Below are the code and all the weights of a small trained network. Each question names an input and a class and asks about switching units off, where a switched-off unit gives its printed mean instead of its output.

import numpy as np


def w(rows, s, z=0):
    codes = np.array(rows[::2]) - 128.0
    scale = np.full(codes.shape[1], s)
    scale[-1] = z or s
    return codes * scale


def f(y):
    return np.maximum(y, 0)


def log_softmax(a):
    a = a - a.max(-1, keepdims=True)
    return a - np.log(np.exp(a).sum(-1, keepdims=True))


def net(x, mask):
    res = np.array(x, float).reshape(1, 5) / 4 @ E
    y = f(res @ A[0][:, :-1].T + A[0][:, -1])
    res = res + np.where(mask, y, B[0][:, -1]) @ B[0][:, :-1]
    return log_softmax(res[-1] @ U[:, :-1].T + U[:, -1])


A, B = {}, {}
E = w([
[64,226,86,120,145,73,72],'x0',
[164,52,133,166,113,158,30],'x1',
[111,90,255,74,88,52,100],'x2',
[124,100,68,163,138,52,152],'x3',
[86,86,151,122,54,133,181],'x4',
],0.0094)
A[0] = w([
[85,90,113,72,156,81,115,216],'N1',
[83,139,178,12,12,82,130,239],'N2',
[102,154,76,108,114,67,125,186],'N3',
[140,72,117,105,115,122,167,160],'N4',
[138,95,139,187,127,198,157,155],'N5',
[116,136,193,72,152,112,112,51],'N6',
[85,150,84,67,104,79,134,170],'N7',
[146,84,95,128,147,113,97,82],'N8',
[116,138,190,115,58,121,84,68],'N9',
[121,169,196,46,102,121,130,252],'N10',
[189,135,138,219,96,111,90,126],'N11',
[73,149,134,134,71,115,115,204],'N12',
[67,50,190,84,77,125,212,246],'N13',
],0.011,0.0034)
B[0] = w([
[93,155,123,211,208,147,106,177],'N1',
[152,208,192,198,196,144,157,247],'N2',
[130,173,37,192,182,91,211,196],'N3',
[8,121,92,92,122,181,93,181],'N4',
[176,98,77,26,3,214,172,209],'N5',
[109,172,178,118,177,117,60,171],'N6',
[125,140,65,218,237,108,124,190],'N7',
[111,42,128,194,171,144,29,162],'N8',
[189,154,207,137,141,177,111,184],'N9',
[134,181,168,98,207,165,164,211],'N10',
[127,133,49,161,171,205,52,182],'N11',
[182,142,163,161,207,26,137,177],'N12',
[64,187,167,183,152,247,138,253],'N13',
],0.0068,0.011)
U = w([
[131,164,249,127,112,122,65,64],'0',
[173,160,57,102,157,165,164,224],'1',
[207,38,49,160,107,172,21,214],'2',
[103,87,167,140,1,201,189,4],'3',
[121,134,57,213,168,65,120,155],'4',
[167,123,61,118,28,106,90,12],'5',
],0.0081,0.0034)

Each question gives the input, the list of numbers given to net, and the class t.
The units are the neurons (one row each of A and B). Each row of codes is followed by its name. A weight is (code - 128) times the scale printed after its matrix; where a second scale follows, it is the last column's (A, B and U).
mask holds one flag per neuron, in row order. A switched-off neuron (its flag False) gives its mean, the last column of its row in B, instead of its output. The means were averaged over made-up inputs and are rounded, as every weight is.
A unit's drop is (log p(t) with every unit on - log p(t) with that unit switched off) / (log p(t) with every unit on - log p(t) with every unit switched off).
The circuit of an input: a set's keep is (log p(t) with only the set's units on - log p(t) with every unit switched off) / (log p(t) with every unit on - log p(t) with every unit switched off). Starting from the 12 units with the biggest drops (on a tie, the unit counted first), units are removed one at a time, each time the one whose removal leaves the highest keep (on an exact tie, the one counted first), for as long as the keep stays at least 0.8.
units of the circuit, in order: the units of the circuit, biggest drop first
unit that matters most: the unit with the biggest drop
k most important neurons: the k neurons with the biggest drops, biggest first
drop when u is switched off: that unit's drop, to one decimal
input [7,-3,-6,-4,2], class 4: units of the circuit, in order	[N5 N7]
input [3,3,-8,-4,7], class 5: 3 most important neurons	[N13 N2 N10]
input [-7,5,-2,-6,0], class 3: units of the circuit, in order	[N5]
input [-6,6,-7,-1,6], class 3: 2 most important neurons	[N5 N7]
input [7,4,-6,-2,-7], class 2: units of the circuit, in order	[N2 N10]
input [5,-7,-2,-4,7], class 4: 3 most important neurons	[N7 N5 N12]
input [5,5,-7,3,-4], class 2: units of the circuit, in order	[N2 N8]
input [-3,-1,-5,4,-1], class 2: 4 most important neurons	[N2 N10 N13 N3]
input [5,-5,8,2,-1], class 4: 2 most important neurons	[N7 N3]
input [-6,3,7,7,-6], class 2: units of the circuit, in order	[N11 N8]
input [0,1,-5,3,5], class 5: drop when N13 is switched off	0.2
input [8,-8,-1,-2,0], class 4: drop when N7 is switched off	0.1
input [1,-3,-6,-1,7], class 3: drop when N10 is switched off	0.3
input [-6,2,2,8,5], class 3: unit that matters most	N13
